Below are the code and all the weights of a small trained network. Each question names an input and a target symbol and asks about switching units off, where a switched-off unit gives its printed mean instead of its output.

import numpy as np


def w(rows, s, z=0):
    codes = np.array(rows[::2]) - 128.0
    scale = np.full(codes.shape[1], s)
    scale[-1] = z or s
    return codes * scale


def norm(h):
    return h / np.sqrt((h * h).mean(-1, keepdims=True) + 1e-5)


def f(y):
    return y / 2 * (1 + np.tanh(0.7978845608 * (y + 0.044715 * y**3)))


def softmax(a):
    e = np.exp(a - a.max(-1, keepdims=True))
    return e / e.sum(-1, keepdims=True)


def log_softmax(a):
    a = a - a.max(-1, keepdims=True)
    return a - np.log(np.exp(a).sum(-1, keepdims=True))


def net(x, mask):
    ids = ['ΓΔΛΠαεζηθμξτφω'.index(c) for c in x.split()]
    T = len(ids)
    res = E[ids] + P[:T]
    u = 0
    for l in range(3):
        q, k, v = (norm(res) @ M[l].T for M in (Q, K, V))
        z = softmax(np.where(np.tri(T) > 0, q @ k.T / 2**0.5, -1e9)) @ v
        res = res + np.where(mask[u], z, O[l][:, -1]) @ O[l][:, :-1]
        u += 1
        y = f(norm(res) @ A[l][:, :-1].T + A[l][:, -1])
        res = res + np.where(mask[u : u + 4], y, B[l][:, -1]) @ B[l][:, :-1]
        u += 4
    return log_softmax(norm(res)[-1] @ U[:, :-1].T + U[:, -1])


Q, K, V, O, A, B = {}, {}, {}, {}, {}, {}
E = w([
[81,176,98,135,107,82,112,151,117],'Γ',
[38,191,141,78,111,152,218,123,79],'Δ',
[95,156,72,97,78,145,132,154,189],'Λ',
[94,153,159,66,137,181,157,178,174],'Π',
[124,249,87,237,32,15,130,129,126],'α',
[76,192,191,70,254,186,222,156,59],'ε',
[68,174,152,79,89,133,111,194,200],'ζ',
[107,166,82,142,76,119,116,167,219],'η',
[89,216,137,144,184,107,137,182,154],'θ',
[126,88,118,84,169,213,182,102,96],'μ',
[43,101,101,37,113,188,137,135,186],'ξ',
[97,119,129,106,158,196,208,124,190],'τ',
[161,103,81,172,128,120,85,182,214],'φ',
[102,56,130,65,115,152,74,189,145],'ω',
],0.0095)
P = w([
[208,145,130,103,121,127,137,80,118],'0',
[162,134,44,100,59,141,170,164,135],'1',
[118,213,53,98,176,117,86,81,101],'2',
[146,131,155,90,115,45,154,116,183],'3',
[145,119,67,143,77,146,151,167,139],'4',
[85,190,67,124,164,145,71,90,105],'5',
[137,114,189,113,125,47,152,108,189],'6',
[130,102,92,166,94,154,155,180,136],'7',
[50,173,87,147,174,156,50,90,101],'8',
[129,93,216,137,138,56,141,104,187],'9',
[117,83,117,188,107,159,142,176,128],'10',
[10,149,111,166,179,165,31,82,119],'11',
[113,108,217,150,143,42,144,116,184],'12',
[97,72,135,212,118,151,145,176,123],'13',
],0.013)
Q[0] = w([
[135,97,96,154,86,167,146,251,73],'L0H0',
[254,27,229,79,49,59,215,176,146],'L0H0',
],0.0089)
K[0] = w([
[92,150,88,153,135,72,182,143,85],'L0H0',
[209,244,90,42,95,118,152,138,90],'L0H0',
],0.011)
V[0] = w([
[133,63,3,155,201,80,223,41,114],'L0H0',
[134,165,141,174,155,181,153,128,231],'L0H0',
],0.0054)
O[0] = w([
[119,116,122,172,135,201,131,118,192,223],'L0H0',
[135,102,101,163,177,102,148,3,142,247],'L0H0',
],0.014,0.0015)
A[0] = w([
[3,200,22,119,148,135,1,169,28,169],'L0N0',
[81,206,28,114,234,152,150,120,87,139],'L0N1',
[58,219,103,163,127,185,35,117,79,4],'L0N2',
[93,142,67,172,174,162,161,212,122,207],'L0N3',
],0.0057,0.0037)
B[0] = w([
[99,155,68,126,157,72,140,249,98,254],'L0N0',
[114,172,143,115,159,105,93,118,228,228],'L0N1',
[151,186,209,117,56,170,91,121,83,167],'L0N2',
[72,125,42,255,150,164,150,133,93,228],'L0N3',
],0.008,0.0055)
Q[1] = w([
[92,196,148,123,144,122,21,84,44],'L1H0',
[106,160,6,146,187,159,91,149,3],'L1H0',
],0.0056)
K[1] = w([
[151,20,249,137,179,180,141,143,135],'L1H0',
[44,61,171,253,160,69,209,191,130],'L1H0',
],0.0062)
V[1] = w([
[84,208,168,144,142,168,30,88,22],'L1H0',
[165,90,173,95,89,193,4,82,45],'L1H0',
],0.0042)
O[1] = w([
[216,167,192,149,126,15,187,219,62,83],'L1H0',
[222,147,162,225,152,255,189,98,67,3],'L1H0',
],0.0073,0.0064)
A[1] = w([
[174,180,183,91,235,125,83,147,107,155],'L1N0',
[106,108,98,214,144,17,138,157,166,25],'L1N1',
[253,110,60,205,200,179,169,63,78,2],'L1N2',
[108,88,59,161,7,170,233,160,109,43],'L1N3',
],0.0058,0.0024)
B[1] = w([
[124,80,96,52,61,109,132,135,62,130],'L1N0',
[96,117,138,71,146,151,108,122,103,252],'L1N1',
[162,119,124,58,131,6,128,218,100,116],'L1N2',
[97,48,84,137,77,76,165,140,116,193],'L1N3',
],0.011,0.0045)
Q[2] = w([
[153,28,185,103,58,90,159,125,195],'L2H0',
[70,83,4,213,150,164,162,180,70],'L2H0',
],0.012)
K[2] = w([
[152,198,105,118,104,104,192,101,125],'L2H0',
[11,113,174,160,145,86,117,115,78],'L2H0',
],0.013)
V[2] = w([
[229,3,102,134,239,65,43,196,183],'L2H0',
[145,169,136,254,48,38,85,117,168],'L2H0',
],0.0066)
O[2] = w([
[219,112,2,122,190,124,178,206,161,6],'L2H0',
[193,90,233,141,80,71,210,108,190,178],'L2H0',
],0.015,0.0019)
A[2] = w([
[92,46,206,186,2,71,253,190,151,35],'L2N0',
[83,215,229,101,185,225,133,58,152,136],'L2N1',
[44,151,103,149,96,236,62,140,72,158],'L2N2',
[88,131,33,131,142,174,114,184,128,252],'L2N3',
],0.0095,0.0034)
B[2] = w([
[175,91,144,98,175,152,32,179,140,227],'L2N0',
[162,123,24,182,81,116,74,138,115,172],'L2N1',
[252,201,142,88,99,112,214,150,223,226],'L2N2',
[139,33,212,162,165,197,158,68,34,248],'L2N3',
],0.011,0.012)
U = w([
[153,106,246,125,75,131,185,151,182,83],'Γ',
[167,124,62,133,124,69,204,203,144,157],'Δ',
[154,124,126,81,154,78,160,112,205,48],'Λ',
[167,118,141,77,147,120,105,68,45,87],'Π',
[59,157,161,180,49,152,106,113,71,254],'α',
[172,155,170,115,134,134,164,131,50,160],'ε',
[96,97,133,74,103,55,141,110,43,165],'ζ',
[69,126,100,99,152,75,154,109,171,153],'η',
[113,120,111,140,159,134,2,205,127,165],'θ',
[201,181,140,227,100,208,172,142,122,148],'μ',
[155,191,147,44,153,194,111,115,136,34],'ξ',
[102,112,41,159,108,161,63,70,186,47],'τ',
[70,89,152,179,214,155,111,57,108,105],'φ',
[116,101,71,161,144,191,109,246,11,174],'ω',
],0.0096,0.004)

Each question gives the input, a string of symbols that net reads in full, and the target symbol t.
The units are the heads (2 rows each of Q, K, V and O) and the neurons (one row each of A and B). Each row of codes is followed by its name. A weight is (code - 128) times the scale printed after its matrix; where a second scale follows, it is the last column's (O, A, B and U).
mask holds one flag per unit, layer by layer, with each layer's heads first. A switched-off unit (its flag False) gives its mean, the last column of its rows in O or B, instead of its output. The means were averaged over made-up inputs and are rounded, as every weight is.
A unit's drop is (log p(t) with every unit on - log p(t) with that unit switched off) / (log p(t) with every unit on - log p(t) with every unit switched off).
The circuit of an input: a set's keep is (log p(t) with only the set's units on - log p(t) with every unit switched off) / (log p(t) with every unit on - log p(t) with every unit switched off). Starting from the 12 units with the biggest drops (on a tie, the unit counted first), units are removed one at a time, each time the one whose removal leaves the highest keep (on an exact tie, the one counted first), for as long as the keep stays at least 0.8.
circuit, biggest first: the units of the circuit, biggest drop first
most important unit: the unit with the biggest drop
top k neurons in layer l: the k neurons of layer l with the biggest drops, biggest first
input Π α ω τ μ Δ Γ Δ ω, target ω: circuit, biggest first	(L0N0)
input α τ Γ φ μ Π, target φ: circuit, biggest first	(L2N3; L2N0)
input Γ Δ Δ μ ξ ζ η τ ζ Δ α ξ Δ μ, target Γ: top 3 neurons in layer 0	(L0N1; L0N0; L0N2)
input α Δ φ Δ ε Λ ε α, target θ: top 3 neurons in layer 1	(L1N1; L1N3; L1N2)
input φ Π θ ξ, target Δ: circuit, biggest first	(L2H0; L0N3)
input ω θ μ Δ, target ε: top 2 neurons in layer 2	(L2N3; L2N2)
input τ φ φ φ φ ζ, target φ: circuit, biggest first	(L2N3; L2N0)
input φ μ φ Δ Δ Γ η μ ξ θ Δ, target Γ: circuit, biggest first	(L2N2; L2H0)
input η η τ, target τ: circuit, biggest first	(L2N1; L0H0)
input Λ Λ ω ξ Γ ζ η Π ω ε ζ, target μ: circuit, biggest first	(L2N2; L2H0; L2N3)
input φ α φ τ Δ μ, target τ: circuit, biggest first	(L2N1; L0N1)
input η Λ ξ α Λ Δ Δ, target Λ: circuit, biggest first	(L0H0; L2N3)
input Γ Δ ω φ Δ ξ, target φ: top 3 neurons in layer 2	(L2N3; L2N0; L2N2)
input η Δ Δ τ μ Δ μ, target Λ: most important unit	L0H0
input φ φ Δ Δ Λ φ α Γ η μ Δ, target Γ: circuit, biggest first	(L2N2; L2H0; L1N3)
input ξ Γ ζ ε ξ η Δ Λ ξ, target ξ: top 2 neurons in layer 0	(L0N2; L0N0)
input Λ φ ξ τ Π α α Λ Γ Δ, target τ: top 3 neurons in layer 0	(L0N0; L0N3; L0N2)
input Δ α ε ω, target α: circuit, biggest first	(L2H0; L0N0; L1H0)
input Γ α φ Δ ε α Δ μ, target Γ: top 3 neurons in layer 0	(L0N0; L0N1; L0N2)
input Λ Δ Γ α, target τ: top 2 neurons in layer 0	(L0N0; L0N3)
input μ ε θ, target μ: most important unit	L0H0
